Below are the code and all the weights of a small trained network. Each question names an input and a target symbol and asks about switching units off, where a switched-off unit gives its printed mean instead of its output.

import numpy as np


def w(rows, s, z=0):
    codes = np.array(rows[::2]) - 128.0
    scale = np.full(codes.shape[1], s)
    scale[-1] = z or s
    return codes * scale


def norm(h):
    return h / np.sqrt((h * h).mean(-1, keepdims=True) + 1e-5)


def f(y):
    return np.maximum(y, 0)


def softmax(a):
    e = np.exp(a - a.max(-1, keepdims=True))
    return e / e.sum(-1, keepdims=True)


def log_softmax(a):
    a = a - a.max(-1, keepdims=True)
    return a - np.log(np.exp(a).sum(-1, keepdims=True))


def net(x, mask):
    ids = ['αγδεθξπφω'.index(c) for c in x.split()]
    T = len(ids)
    res = E[ids] + P[:T]
    u = 0
    for l in range(3):
        r = norm(res)
        for j in range(2):
            rows = slice(3 * j, 3 * j + 3)
            q, k, v = (r @ M[l][rows].T for M in (Q, K, V))
            z = softmax(np.where(np.tri(T) > 0, q @ k.T / 3**0.5, -1e9)) @ v
            o = O[l][rows]
            res = res + np.where(mask[u + j], z, o[:, -1]) @ o[:, :-1]
        u += 2
        y = f(norm(res) @ A[l][:, :-1].T + A[l][:, -1])
        res = res + np.where(mask[u : u + 4], y, B[l][:, -1]) @ B[l][:, :-1]
        u += 4
    return log_softmax(norm(res)[-1] @ U[:, :-1].T + U[:, -1])


Q, K, V, O, A, B = {}, {}, {}, {}, {}, {}
E = w([
[96,150,208,81],'α',
[227,168,62,65],'γ',
[161,32,94,246],'δ',
[140,214,166,226],'ε',
[70,14,97,87],'θ',
[3,108,166,150],'ξ',
[243,207,100,196],'π',
[91,189,216,167],'φ',
[158,147,146,7],'ω',
],0.011)
P = w([
[220,68,254,137],'0',
[166,99,215,133],'1',
[149,119,195,136],'2',
[133,129,176,134],'3',
[123,138,162,131],'4',
[114,147,149,132],'5',
[108,154,135,129],'6',
[98,164,122,127],'7',
[88,169,115,124],'8',
[79,178,108,123],'9',
[73,185,98,126],'10',
[69,191,82,123],'11',
[60,203,74,121],'12',
],0.0067)
Q[0] = w([
[186,162,237,64],'0.h0',
[159,104,77,47],'0.h0',
[239,155,117,164],'0.h0',
[46,254,138,73],'0.h1',
[158,223,167,193],'0.h1',
[191,191,111,98],'0.h1',
],0.048)
K[0] = w([
[194,142,240,72],'0.h0',
[155,82,69,44],'0.h0',
[229,133,112,172],'0.h0',
[38,197,115,57],'0.h1',
[148,255,139,163],'0.h1',
[196,165,85,94],'0.h1',
],0.048)
V[0] = w([
[102,117,103,143],'0.h0',
[30,231,8,84],'0.h0',
[62,115,65,152],'0.h0',
[187,95,234,135],'0.h1',
[60,234,82,108],'0.h1',
[75,175,58,114],'0.h1',
],0.014)
O[0] = w([
[106,110,155,123,89],'0.h0',
[166,103,255,208,3],'0.h0',
[87,84,208,137,38],'0.h0',
[129,119,197,222,216],'0.h1',
[92,189,54,107,229],'0.h1',
[118,153,67,81,111],'0.h1',
],0.014,0.0031)
A[0] = w([
[114,143,187,230,149],'0.n0',
[181,191,207,214,199],'0.n1',
[255,144,200,116,1],'0.n2',
[173,45,149,34,147],'0.n3',
],0.019,0.0043)
B[0] = w([
[109,27,171,57,247],'0.n0',
[250,229,65,87,255],'0.n1',
[233,52,14,97,161],'0.n2',
[209,191,101,179,182],'0.n3',
],0.016,0.0088)
Q[1] = w([
[142,128,152,108],'1.h0',
[135,123,132,119],'1.h0',
[128,144,148,149],'1.h0',
[128,146,65,178],'1.h1',
[147,160,153,118],'1.h1',
[67,177,2,165],'1.h1',
],0.028)
K[1] = w([
[103,99,125,121],'1.h0',
[122,125,131,126],'1.h0',
[135,112,118,136],'1.h0',
[196,114,48,95],'1.h1',
[120,142,163,70],'1.h1',
[252,185,44,129],'1.h1',
],0.024)
V[1] = w([
[201,176,87,137],'1.h0',
[151,127,115,135],'1.h0',
[225,135,82,165],'1.h0',
[125,61,193,136],'1.h1',
[124,130,131,127],'1.h1',
[27,143,5,69],'1.h1',
],0.012)
O[1] = w([
[137,28,126,186,236],'1.h0',
[144,103,110,137,161],'1.h0',
[171,44,77,152,255],'1.h0',
[129,112,204,224,108],'1.h1',
[119,129,129,135,122],'1.h1',
[221,117,134,2,110],'1.h1',
],0.0091,0.0067)
A[1] = w([
[42,253,134,61,132],'1.n0',
[76,101,33,75,2],'1.n1',
[174,144,146,229,94],'1.n2',
[61,135,9,32,92],'1.n3',
],0.021,0.004)
B[1] = w([
[170,250,232,165,179],'1.n0',
[101,184,236,147,200],'1.n1',
[196,157,152,58,168],'1.n2',
[193,117,211,214,253],'1.n3',
],0.022,0.014)
Q[2] = w([
[123,100,103,106],'2.h0',
[167,118,175,51],'2.h0',
[143,138,99,69],'2.h0',
[228,180,208,71],'2.h1',
[167,147,184,138],'2.h1',
[254,104,203,86],'2.h1',
],0.049)
K[2] = w([
[140,86,103,154],'2.h0',
[66,2,128,56],'2.h0',
[105,69,42,95],'2.h0',
[92,220,253,36],'2.h1',
[104,148,221,123],'2.h1',
[155,81,250,100],'2.h1',
],0.029)
V[2] = w([
[128,241,240,144],'2.h0',
[123,169,79,179],'2.h0',
[44,172,157,87],'2.h0',
[113,80,148,36],'2.h1',
[125,41,135,211],'2.h1',
[191,246,178,120],'2.h1',
],0.014)
O[2] = w([
[4,90,139,83,235],'2.h0',
[187,188,166,84,2],'2.h0',
[105,50,143,110,119],'2.h0',
[76,165,95,133,181],'2.h1',
[52,98,146,109,154],'2.h1',
[210,80,49,184,237],'2.h1',
],0.015,0.0082)
A[2] = w([
[109,101,164,195,184],'2.n0',
[57,215,25,232,47],'2.n1',
[57,43,162,129,2],'2.n2',
[6,134,179,134,53],'2.n3',
],0.023,0.0054)
B[2] = w([
[129,122,172,164,249],'2.n0',
[61,160,83,191,134],'2.n1',
[175,2,43,102,189],'2.n2',
[120,249,173,148,217],'2.n3',
],0.036,0.011)
U = w([
[65,146,47,191,154],'α',
[158,117,203,27,78],'γ',
[99,173,118,82,174],'δ',
[95,104,86,115,186],'ε',
[144,126,191,136,93],'θ',
[207,171,55,136,167],'ξ',
[34,90,143,111,215],'π',
[149,47,191,253,2],'φ',
[111,162,118,46,175],'ω',
],0.012,0.0077)

Each question gives the input, a string of symbols that net reads in full, and the target symbol t.
The units are the heads (3 rows each of Q, K, V and O) and the neurons (one row each of A and B). Each row of codes is followed by its name. A weight is (code - 128) times the scale printed after its matrix; where a second scale follows, it is the last column's (O, A, B and U).
mask holds one flag per unit, layer by layer, with each layer's heads first. A switched-off unit (its flag False) gives its mean, the last column of its rows in O or B, instead of its output. The means were averaged over made-up inputs and are rounded, as every weight is.
A unit's drop is (log p(t) with every unit on - log p(t) with that unit switched off) / (log p(t) with every unit on - log p(t) with every unit switched off).
The circuit of an input: a set's keep is (log p(t) with only the set's units on - log p(t) with every unit switched off) / (log p(t) with every unit on - log p(t) with every unit switched off). Starting from the 12 units with the biggest drops (on a tie, the unit counted first), units are removed one at a time, each time the one whose removal leaves the highest keep (on an exact tie, the one counted first), for as long as the keep stays at least 0.8.
units of the circuit, in order: the units of the circuit, biggest drop first
unit that matters most: the unit with the biggest drop
top k neurons: the k neurons with the biggest drops, biggest first
k most important neurons of layer l: the k neurons of layer l with the biggest drops, biggest first
which heads matter: for each layer, one digit per head in row order, 1 if its drop is at least 0.15 and else 0, layers parted by /
input γ φ γ δ, target ξ: which heads matter	01 / 00 / 10
input α φ δ θ α φ ξ δ π, target α: 3 most important neurons of layer 0	0.n0, 0.n3, 0.n1
input θ φ ε, target ξ: top neuron	0.n1
input ξ γ θ ε θ ξ φ, target ξ: units of the circuit, in order	0.h0, 0.n1
input γ φ ξ ε γ α θ θ, target γ: which heads matter	11 / 11 / 01
input θ ε α, target ξ: which heads matter	01 / 00 / 00
input ξ φ π γ, target φ: units of the circuit, in order	0.n1, 2.n3
input γ θ π δ ξ δ ε α, target ω: top 4 neurons	0.n1, 1.n3, 0.n3, 0.n0
input ε δ ξ π ω φ α φ α ε γ, target φ: 3 most important neurons of layer 0	0.n0, 0.n1, 0.n2
input θ ω φ θ α φ ε, target ξ: top 2 neurons	1.n1, 2.n0
input α φ ε ξ π ξ γ π ω, target ξ: which heads matter	10 / 00 / 00
input α φ δ, target ξ: top 3 neurons	0.n3, 1.n2, 0.n0
input ε γ ξ φ ε α ω ξ ω ε ω γ θ, target ξ: top 4 neurons	1.n0, 0.n3, 1.n1, 1.n2
input ξ ξ φ φ δ ω ω, target φ: unit that matters most	0.h1
input ξ ω α α φ, target δ: top 4 neurons	0.n1, 1.n3, 0.n0, 0.n3
input γ γ π π δ α ω ε δ φ α ξ, target π: top 2 neurons	0.n1, 1.n3
input φ δ α γ π δ α θ π ξ, target π: top 3 neurons	0.n1, 0.n3, 1.n3
input ξ ε α, target ω: top 2 neurons	0.n1, 0.n0
input φ δ γ ξ ω π, target α: top 2 neurons	0.n0, 2.n1
input θ ξ α α θ φ, target δ: unit that matters most	0.n1
input ε ω ε γ φ ε ε γ ξ θ, target γ: which heads matter	11 / 01 / 01
